Below are the code and all the weights of a small trained network. Each question names an input and a class and asks about switching units off, where a switched-off unit gives its printed mean instead of its output.

import numpy as np


def w(rows, s, z=0):
    codes = np.array(rows[::2]) - 128.0
    scale = np.full(codes.shape[1], s)
    scale[-1] = z or s
    return codes * scale


def f(y):
    return np.maximum(y, 0)


def log_softmax(a):
    a = a - a.max(-1, keepdims=True)
    return a - np.log(np.exp(a).sum(-1, keepdims=True))


def net(x, mask):
    res = np.array(x, float).reshape(1, 6) / 4 @ E
    y = f(res @ A[0][:, :-1].T + A[0][:, -1])
    res = res + np.where(mask, y, B[0][:, -1]) @ B[0][:, :-1]
    return log_softmax(res[-1] @ U[:, :-1].T + U[:, -1])


A, B = {}, {}
E = w([
[9,119,43,127,142],'x0',
[135,129,119,130,127],'x1',
[131,127,125,130,130],'x2',
[120,19,131,149,79],'x3',
[149,130,97,133,128],'x4',
[118,189,150,231,79],'x5',
],0.014)
A[0] = w([
[122,133,142,112,93,115],'neuron 0',
[149,127,142,128,133,164],'neuron 1',
[135,146,141,119,138,142],'neuron 2',
[127,128,133,128,133,95],'neuron 3',
[91,97,78,30,159,134],'neuron 4',
[244,92,178,5,127,209],'neuron 5',
[87,96,73,59,177,145],'neuron 6',
[119,136,115,125,141,104],'neuron 7',
[152,129,84,74,78,119],'neuron 8',
[183,104,154,65,145,179],'neuron 9',
[159,149,133,146,121,128],'neuron 10',
[136,150,125,137,130,111],'neuron 11',
[125,129,130,123,149,106],'neuron 12',
[153,124,144,165,124,100],'neuron 13',
[107,73,129,115,99,110],'neuron 14',
[130,27,128,162,73,130],'neuron 15',
[26,177,77,238,73,22],'neuron 16',
[143,69,134,153,117,132],'neuron 17',
[225,165,212,213,77,146],'neuron 18',
[129,49,130,162,101,137],'neuron 19',
[133,145,132,138,137,119],'neuron 20',
[156,107,145,82,153,176],'neuron 21',
[129,41,130,163,94,135],'neuron 22',
[154,106,143,152,76,96],'neuron 23',
[122,219,130,89,160,254],'neuron 24',
],0.017,0.0082)
B[0] = w([
[131,121,140,122,150,134],'neuron 0',
[151,132,142,143,149,151],'neuron 1',
[138,125,128,153,135,146],'neuron 2',
[133,106,128,132,133,128],'neuron 3',
[48,60,118,153,71,213],'neuron 4',
[176,197,32,53,254,250],'neuron 5',
[58,68,112,173,68,210],'neuron 6',
[97,141,128,119,131,137],'neuron 7',
[122,153,90,141,79,151],'neuron 8',
[166,172,68,98,160,194],'neuron 9',
[160,141,156,149,114,156],'neuron 10',
[141,158,129,148,107,142],'neuron 11',
[106,126,135,114,132,133],'neuron 12',
[126,116,158,111,126,151],'neuron 13',
[169,164,77,153,47,172],'neuron 14',
[164,117,112,27,70,209],'neuron 15',
[202,211,37,58,225,228],'neuron 16',
[111,127,145,57,141,170],'neuron 17',
[139,86,244,206,51,244],'neuron 18',
[145,102,121,44,112,189],'neuron 19',
[149,140,120,158,110,141],'neuron 20',
[120,182,93,119,131,177],'neuron 21',
[154,114,124,43,96,196],'neuron 22',
[106,114,185,64,168,162],'neuron 23',
[78,152,154,252,195,213],'neuron 24',
],0.035,0.024)
U = w([
[102,190,102,174,222,252],'0',
[158,150,99,65,141,236],'1',
[125,135,248,203,143,18],'2',
[168,90,249,87,79,56],'3',
[2,81,116,208,136,10],'4',
[77,46,108,103,39,54],'5',
],0.0084,0.0026)

Each question gives the input, the list of numbers given to net, and the class t.
The units are the neurons (one row each of A and B). Each row of codes is followed by its name. A weight is (code - 128) times the scale printed after its matrix; where a second scale follows, it is the last column's (A, B and U).
mask holds one flag per neuron, in row order. A switched-off neuron (its flag False) gives its mean, the last column of its row in B, instead of its output. The means were averaged over made-up inputs and are rounded, as every weight is.
A unit's drop is (log p(t) with every unit on - log p(t) with that unit switched off) / (log p(t) with every unit on - log p(t) with every unit switched off).
The circuit of an input: a set's keep is (log p(t) with only the set's units on - log p(t) with every unit switched off) / (log p(t) with every unit on - log p(t) with every unit switched off). Starting from the 12 units with the biggest drops (on a tie, the unit counted first), units are removed one at a time, each time the one whose removal leaves the highest keep (on an exact tie, the one counted first), for as long as the keep stays at least 0.8.
units of the circuit, in order: the units of the circuit, biggest drop first
top k neurons: the k neurons with the biggest drops, biggest first
drop of u: that unit's drop, to one decimal
input [-1,-6,0,-7,-1,7], class 2: units of the circuit, in order	[neuron 18]
input [1,-5,2,-7,-6,-6], class 4: top 3 neurons	[neuron 4; neuron 16; neuron 6]
input [1,-5,-3,1,7,0], class 5: top 3 neurons	[neuron 5; neuron 16; neuron 24]
input [-5,1,1,-3,3,1], class 2: top 2 neurons	[neuron 18; neuron 16]
input [1,-8,-7,-5,4,-5], class 4: top 3 neurons	[neuron 16; neuron 4; neuron 6]
input [0,-4,5,-4,4,2], class 2: top 2 neurons	[neuron 5; neuron 16]
input [4,8,6,-1,3,1], class 0: top 2 neurons	[neuron 18; neuron 16]
input [2,4,8,-3,4,-8], class 4: top 2 neurons	[neuron 4; neuron 6]
input [0,1,2,-2,5,5], class 2: top 2 neurons	[neuron 5; neuron 18]
input [-5,-1,2,-8,6,2], class 2: drop of neuron 18	0.4
input [-1,-1,-5,2,-1,3], class 3: drop of neuron 8	0.0
input [-8,-8,5,4,8,5], class 3: drop of neuron 18	0.2
